Below is a small trained network, with its code and all its weights. Each question gives an input and a target symbol and asks what happens when units are switched off, that is, made to give their printed mean instead of their output.

import numpy as np


def w(rows, s, z=0):
    codes = np.array(rows[::2]) - 128.0
    scale = np.full(codes.shape[1], s)
    scale[-1] = z or s
    return codes * scale


def f(y):
    return np.maximum(y, 0)


def softmax(a):
    e = np.exp(a - a.max(-1, keepdims=True))
    return e / e.sum(-1, keepdims=True)


def log_softmax(a):
    a = a - a.max(-1, keepdims=True)
    return a - np.log(np.exp(a).sum(-1, keepdims=True))


def net(x, mask):
    ids = ['ΓΔΛΞΦΨεζστ'.index(c) for c in x.split()]
    T = len(ids)
    res = E[ids] + P[:T]
    r = res
    for j in range(2):
        rows = slice(4 * j, 4 * j + 4)
        q, k, v = (r @ M[0][rows].T for M in (Q, K, V))
        z = softmax(np.where(np.tri(T) > 0, q @ k.T / 4**0.5, -1e9)) @ v
        o = O[0][rows]
        res = res + np.where(mask[j], z, o[:, -1]) @ o[:, :-1]
    y = f(res @ A[0][:, :-1].T + A[0][:, -1])
    res = res + np.where(mask[2:26], y, B[0][:, -1]) @ B[0][:, :-1]
    return log_softmax(res[-1] @ U[:, :-1].T + U[:, -1])


Q, K, V, O, A, B = {}, {}, {}, {}, {}, {}
E = w([
[106,224,173,167,73,32,165,114],'Γ',
[30,143,66,141,91,141,150,151],'Δ',
[100,132,121,144,158,95,168,182],'Λ',
[119,96,61,127,115,68,130,51],'Ξ',
[148,94,110,123,211,121,88,109],'Φ',
[154,216,80,174,113,115,102,146],'Ψ',
[243,119,104,87,208,47,212,166],'ε',
[109,162,196,173,84,150,131,111],'ζ',
[127,105,201,78,189,125,214,55],'σ',
[111,172,136,113,99,165,250,101],'τ',
],0.018)
P = w([
[73,64,88,249,254,101,154,84],'0',
[80,84,108,192,231,146,134,98],'1',
[112,110,113,165,189,163,128,134],'2',
[91,158,136,129,155,178,100,132],'3',
[88,185,144,92,120,191,91,144],'4',
[63,222,151,65,84,181,98,157],'5',
[39,232,161,27,61,186,106,169],'6',
],0.0085)
Q[0] = w([
[103,84,190,184,111,181,107,164],'H0',
[156,105,125,227,94,154,148,139],'H0',
[140,95,67,86,127,141,122,182],'H0',
[215,29,137,100,69,155,104,142],'H0',
[167,28,135,199,84,192,112,165],'H1',
[188,157,98,193,74,138,221,127],'H1',
[170,58,2,87,159,76,115,125],'H1',
[153,62,169,130,7,67,116,110],'H1',
],0.024)
K[0] = w([
[132,81,105,213,100,120,132,95],'H0',
[146,124,132,203,156,156,176,67],'H0',
[109,141,70,83,141,116,122,102],'H0',
[54,144,86,188,197,62,155,150],'H0',
[24,106,134,198,155,81,163,135],'H1',
[159,166,201,143,94,87,195,128],'H1',
[205,81,41,199,109,105,137,30],'H1',
[66,96,116,104,74,2,80,122],'H1',
],0.023)
V[0] = w([
[169,137,101,74,149,48,93,130],'H0',
[171,98,146,180,204,148,102,78],'H0',
[176,117,27,174,112,97,166,7],'H0',
[74,162,31,130,143,132,74,177],'H0',
[228,215,148,185,161,121,44,34],'H1',
[40,110,76,201,119,222,106,91],'H1',
[162,151,205,38,60,117,148,68],'H1',
[171,236,1,104,63,172,157,137],'H1',
],0.0095)
O[0] = w([
[92,129,143,92,100,116,79,156,70],'H0',
[97,142,45,86,107,209,107,107,190],'H0',
[114,151,77,60,110,61,139,78,253],'H0',
[80,137,168,101,196,79,131,135,74],'H0',
[153,139,96,129,75,255,104,147,136],'H1',
[154,48,171,131,79,117,117,199,154],'H1',
[168,137,40,124,111,92,130,73,69],'H1',
[78,68,83,107,152,164,112,108,109],'H1',
],0.0097,0.0037)
A[0] = w([
[182,130,184,49,61,192,151,95,84],'N0',
[122,26,103,156,107,89,52,145,24],'N1',
[117,141,81,160,121,178,96,102,35],'N2',
[168,125,149,192,102,136,133,147,66],'N3',
[147,174,158,111,75,109,137,119,155],'N4',
[62,168,178,119,135,130,64,178,115],'N5',
[151,199,219,25,91,115,130,196,26],'N6',
[114,59,106,118,165,112,56,147,185],'N7',
[198,114,91,108,101,130,120,79,90],'N8',
[121,120,89,148,108,113,188,83,24],'N9',
[146,83,162,165,46,110,90,204,113],'N10',
[147,71,43,158,159,79,95,104,147],'N11',
[177,178,147,182,139,122,157,191,130],'N12',
[173,157,218,63,43,112,62,126,61],'N13',
[94,208,141,150,96,165,122,168,1],'N14',
[176,160,158,176,83,87,92,125,154],'N15',
[151,158,140,102,140,111,40,84,118],'N16',
[78,124,112,108,83,146,124,155,67],'N17',
[127,105,182,84,76,161,220,121,93],'N18',
[114,63,1,231,177,86,74,171,120],'N19',
[178,114,135,226,189,116,41,64,129],'N20',
[178,113,171,157,190,84,122,132,81],'N21',
[107,53,190,104,170,189,128,119,25],'N22',
[183,123,130,74,68,86,106,71,71],'N23',
],0.0088,0.0051)
B[0] = w([
[86,131,142,115,155,50,44,56,197],'N0',
[226,190,89,78,142,121,243,137,173],'N1',
[84,136,195,149,128,87,159,215,186],'N2',
[92,92,96,24,173,128,143,145,180],'N3',
[171,143,126,91,70,130,99,156,212],'N4',
[200,63,64,142,161,53,66,171,253],'N5',
[147,10,191,134,55,123,181,142,177],'N6',
[85,175,186,86,56,163,86,161,234],'N7',
[134,124,189,143,151,34,119,115,212],'N8',
[209,111,136,129,112,158,97,228,238],'N9',
[145,213,170,106,241,170,230,144,208],'N10',
[54,86,59,202,98,111,102,94,235],'N11',
[41,166,140,246,104,139,97,83,222],'N12',
[33,189,32,149,154,103,174,42,153],'N13',
[187,136,83,96,139,144,238,62,204],'N14',
[145,122,79,73,102,120,113,218,206],'N15',
[104,67,129,126,143,165,128,144,185],'N16',
[186,121,140,185,166,117,91,107,189],'N17',
[202,46,158,149,159,144,121,150,212],'N18',
[117,123,198,23,108,171,127,35,204],'N19',
[112,66,164,90,136,181,171,130,167],'N20',
[120,160,133,186,134,172,73,60,169],'N21',
[113,239,115,48,73,149,136,73,177],'N22',
[122,116,173,173,171,217,168,52,201],'N23',
],0.012,0.005)
U = w([
[181,243,120,150,55,118,164,165,172],'Γ',
[113,167,180,183,161,110,105,173,134],'Δ',
[158,189,196,75,153,106,158,161,15],'Λ',
[89,106,157,110,79,158,155,71,206],'Ξ',
[183,140,138,78,168,190,21,219,251],'Φ',
[137,135,149,87,137,46,145,186,27],'Ψ',
[150,187,41,115,246,92,126,128,122],'ε',
[132,162,168,150,177,252,180,159,97],'ζ',
[230,179,179,130,176,140,99,89,18],'σ',
[197,73,110,143,152,144,168,184,141],'τ',
],0.0046,0.0025)

Each question gives the input, a string of symbols that net reads in full, and the target symbol t.
The units are the heads (4 rows each of Q, K, V and O) and the neurons (one row each of A and B). Each row of codes is followed by its name. A weight is (code - 128) times the scale printed after its matrix; where a second scale follows, it is the last column's (O, A, B and U).
mask holds one flag per unit, heads first, then neurons. A switched-off unit (its flag False) gives its mean, the last column of its rows in O or B, instead of its output. The means were averaged over made-up inputs and are rounded, as every weight is.
A unit's drop is (log p(t) with every unit on - log p(t) with that unit switched off) / (log p(t) with every unit on - log p(t) with every unit switched off).
The circuit of an input: a set's keep is (log p(t) with only the set's units on - log p(t) with every unit switched off) / (log p(t) with every unit on - log p(t) with every unit switched off). Starting from the 12 units with the biggest drops (on a tie, the unit counted first), units are removed one at a time, each time the one whose removal leaves the highest keep (on an exact tie, the one counted first), for as long as the keep stays at least 0.8.
units of the circuit, in order: the units of the circuit, biggest drop first
unit that matters most: the unit with the biggest drop
k most important neurons: the k neurons with the biggest drops, biggest first
heads that matter: for each layer, one digit per head in row order, 1 if its drop is at least 0.15 and else 0, layers parted by /
input Ψ ζ Φ, target Φ: heads that matter	11
input ε Δ τ ε Λ Γ Δ, target Δ: unit that matters most	H0
input τ Ψ τ τ Ξ, target Ξ: 3 most important neurons	N19; N11; N5
input Δ Φ ζ, target ζ: units of the circuit, in order	H0; N10; H1
input τ ζ Φ Λ Φ Δ, target τ: 2 most important neurons	N5; N14
input Λ ζ ε Φ Ξ Λ σ, target σ: heads that matter	01
input Ξ Γ Ψ Ξ Λ, target Φ: 2 most important neurons	N5; N7
input ε Ψ σ Ξ Φ Ξ, target Φ: units of the circuit, in order	H0; H1
input Ψ ε Γ Ψ Φ Φ ζ, target ζ: units of the circuit, in order	H0; N10
input σ ε Δ Ψ, target ε: 2 most important neurons	N5; N14
input Γ Δ Λ, target Δ: units of the circuit, in order	H1; N12; H0
input Ξ Δ Λ, target Ψ: units of the circuit, in order	H0; H1; N6
input ε ζ Γ Ψ, target ζ: units of the circuit, in order	H0; H1; N14
input Λ ζ Δ Ψ Ψ Γ Ψ, target Φ: units of the circuit, in order	H1; H0; N5
input ε Ξ Λ, target ε: units of the circuit, in order	H1; H0
input ε Ξ Γ Ψ Λ Γ Λ, target Δ: units of the circuit, in order	H0; N12
input ε σ Ξ Φ Ξ Δ Δ, target Ψ: units of the circuit, in order	H0; H1
input Φ ε Φ Λ Ξ Ξ Λ, target Ψ: 2 most important neurons	N6; N5
input Λ Ψ Δ, target Φ: units of the circuit, in order	H1; N5
input ε Γ Δ τ Φ Φ Λ, target τ: 3 most important neurons	N6; N5; N14
input Ξ Φ Ξ, target Φ: units of the circuit, in order	H1; H0
input Ψ Ξ σ Φ τ Δ Ψ, target Ξ: most important neuron	N19
input Δ Λ Δ, target Δ: 2 most important neurons	N12; N21
